Below are the code and all the weights of a small trained network. Each question names an input and a class and asks about switching units off, where a switched-off unit gives its printed mean instead of its output.

import numpy as np


def w(rows, s, z=0):
    codes = np.array(rows[::2]) - 128.0
    scale = np.full(codes.shape[1], s)
    scale[-1] = z or s
    return codes * scale


def norm(h):
    return h / np.sqrt((h * h).mean(-1, keepdims=True) + 1e-5)


def f(y):
    return np.maximum(y, 0)


def log_softmax(a):
    a = a - a.max(-1, keepdims=True)
    return a - np.log(np.exp(a).sum(-1, keepdims=True))


def net(x, mask):
    res = np.array(x, float).reshape(1, 5) / 4 @ E
    u = 0
    for l in range(3):
        y = f(norm(res) @ A[l][:, :-1].T + A[l][:, -1])
        res = res + np.where(mask[u : u + 4], y, B[l][:, -1]) @ B[l][:, :-1]
        u += 4
    return log_softmax(norm(res)[-1] @ U[:, :-1].T + U[:, -1])


A, B = {}, {}
E = w([
[120,59,157,155,91,124,121,117,227,112,163,184],'x0',
[80,136,103,187,76,148,171,169,120,120,131,99],'x1',
[163,140,126,162,110,119,119,131,167,3,140,146],'x2',
[124,126,127,126,132,126,130,126,122,125,128,130],'x3',
[126,129,130,127,130,125,130,131,129,129,128,127],'x4',
],0.0049)
A[0] = w([
[91,193,144,238,60,83,247,197,90,23,89,3,2],'0.n1',
[60,13,209,125,83,69,125,68,217,251,167,151,105],'0.n2',
[136,172,118,72,201,106,169,166,84,197,62,51,110],'0.n3',
[1,77,76,245,2,187,214,216,128,191,161,115,71],'0.n4',
],0.0023,0.0033)
B[0] = w([
[125,194,3,140,119,234,56,175,72,120,181,206,213],'0.n1',
[150,127,64,112,181,203,160,218,115,159,110,179,254],'0.n2',
[101,125,158,178,51,122,93,72,114,160,154,133,253],'0.n3',
[132,100,221,86,188,60,190,115,160,149,66,92,252],'0.n4',
],0.0039,0.0028)
A[1] = w([
[151,90,156,162,109,122,139,144,218,18,154,171,6],'1.n1',
[98,175,131,84,175,143,138,124,48,209,100,74,97],'1.n2',
[60,94,126,154,79,128,164,133,138,155,153,96,44],'1.n3',
[193,220,105,117,161,106,100,112,71,2,104,64,62],'1.n4',
],0.0041,0.0015)
B[1] = w([
[99,163,124,130,94,91,103,81,25,168,122,54,214],'1.n1',
[129,104,130,180,61,88,99,96,176,1,170,136,253],'1.n2',
[126,129,147,120,143,107,155,124,137,113,103,88,159],'1.n3',
[147,79,180,83,208,155,196,181,222,218,87,145,233],'1.n4',
],0.0052)
A[2] = w([
[158,103,155,56,203,119,123,113,129,179,126,193,58],'2.n1',
[132,104,84,99,148,179,94,143,118,174,149,190,5],'2.n2',
[177,111,156,81,116,59,5,2,105,126,161,134,68],'2.n3',
[138,91,104,80,154,152,83,113,123,174,163,197,8],'2.n4',
],0.0046,0.0023)
B[2] = w([
[49,88,172,154,79,47,159,84,120,109,109,33,208],'2.n1',
[123,185,117,189,79,104,112,89,64,49,148,70,154],'2.n2',
[174,201,31,109,185,253,152,253,135,154,125,225,255],'2.n3',
[79,184,125,213,44,68,94,72,42,9,150,27,166],'2.n4',
],0.004,0.0059)
U = w([
[180,197,58,114,176,241,110,217,113,120,130,201,154],'0',
[63,131,130,204,3,56,79,56,69,83,155,63,6],'1',
[144,34,227,54,220,83,195,126,204,212,78,113,244],'2',
],0.0065,0.0018)

Each question gives the input, the list of numbers given to net, and the class t.
The units are the neurons (one row each of A and B). Each row of codes is followed by its name. A weight is (code - 128) times the scale printed after its matrix; where a second scale follows, it is the last column's (A, B and U).
mask holds one flag per neuron, layer by layer. A switched-off neuron (its flag False) gives its mean, the last column of its row in B, instead of its output. The means were averaged over made-up inputs and are rounded, as every weight is.
A unit's drop is (log p(t) with every unit on - log p(t) with that unit switched off) / (log p(t) with every unit on - log p(t) with every unit switched off).
The circuit of an input: a set's keep is (log p(t) with only the set's units on - log p(t) with every unit switched off) / (log p(t) with every unit on - log p(t) with every unit switched off). Starting from all 12 units, units are removed one at a time, each time the one whose removal leaves the highest keep (on an exact tie, the one counted first), for as long as the keep stays at least 0.8.
circuit, biggest first: the units of the circuit, biggest drop first
most important unit: the unit with the biggest drop
k most important neurons: the k neurons with the biggest drops, biggest first
top k neurons in layer l: the k neurons of layer l with the biggest drops, biggest first
drop of u: that unit's drop, to one decimal
input [-7,3,-3,-2,0], class 1: 2 most important neurons	2.n3, 1.n2
input [8,-6,7,3,8], class 0: circuit, biggest first	2.n3, 1.n1
input [7,-5,-8,-2,1], class 1: most important unit	2.n4
input [-2,-7,-8,8,-4], class 0: circuit, biggest first	2.n3, 1.n2
input [1,8,0,7,3], class 2: top 2 neurons in layer 2	2.n3, 2.n4
input [-1,-7,-7,1,4], class 0: 3 most important neurons	2.n3, 1.n4, 1.n2
input [-2,0,3,1,6], class 2: 4 most important neurons	1.n4, 2.n3, 0.n2, 2.n1
input [-3,-3,-7,5,-2], class 0: circuit, biggest first	2.n3, 1.n2
input [8,0,5,-4,5], class 0: 2 most important neurons	2.n3, 1.n1
input [5,-8,-1,-4,5], class 1: top 2 neurons in layer 2	2.n4, 2.n1
input [0,-4,-8,-2,-7], class 0: top 2 neurons in layer 1	1.n4, 1.n2
input [7,6,-2,-8,2], class 2: 2 most important neurons	0.n4, 1.n2
input [0,-8,-2,0,7], class 0: 2 most important neurons	2.n3, 1.n4
input [-1,7,5,-1,0], class 0: most important unit	0.n1
input [-8,3,0,8,5], class 1: 2 most important neurons	2.n3, 1.n2
input [5,-5,-1,1,-4], class 1: 2 most important neurons	0.n2, 1.n2
input [7,-7,-1,-4,1], class 1: 3 most important neurons	0.n2, 2.n4, 1.n2
input [1,8,-4,6,-5], class 2: top 2 neurons in layer 0	0.n4, 0.n3
input [5,-7,2,-5,-4], class 0: drop of 1.n4	0.1
input [2,-4,-4,-2,4], class 1: drop of 0.n2	0.1
input [4,5,-3,0,-2], class 2: drop of 1.n4	0.0
input [-6,-6,2,-6,3], class 2: circuit, biggest first	1.n4
input [-3,1,-8,4,-3], class 1: top 2 neurons in layer 0	0.n3, 0.n1
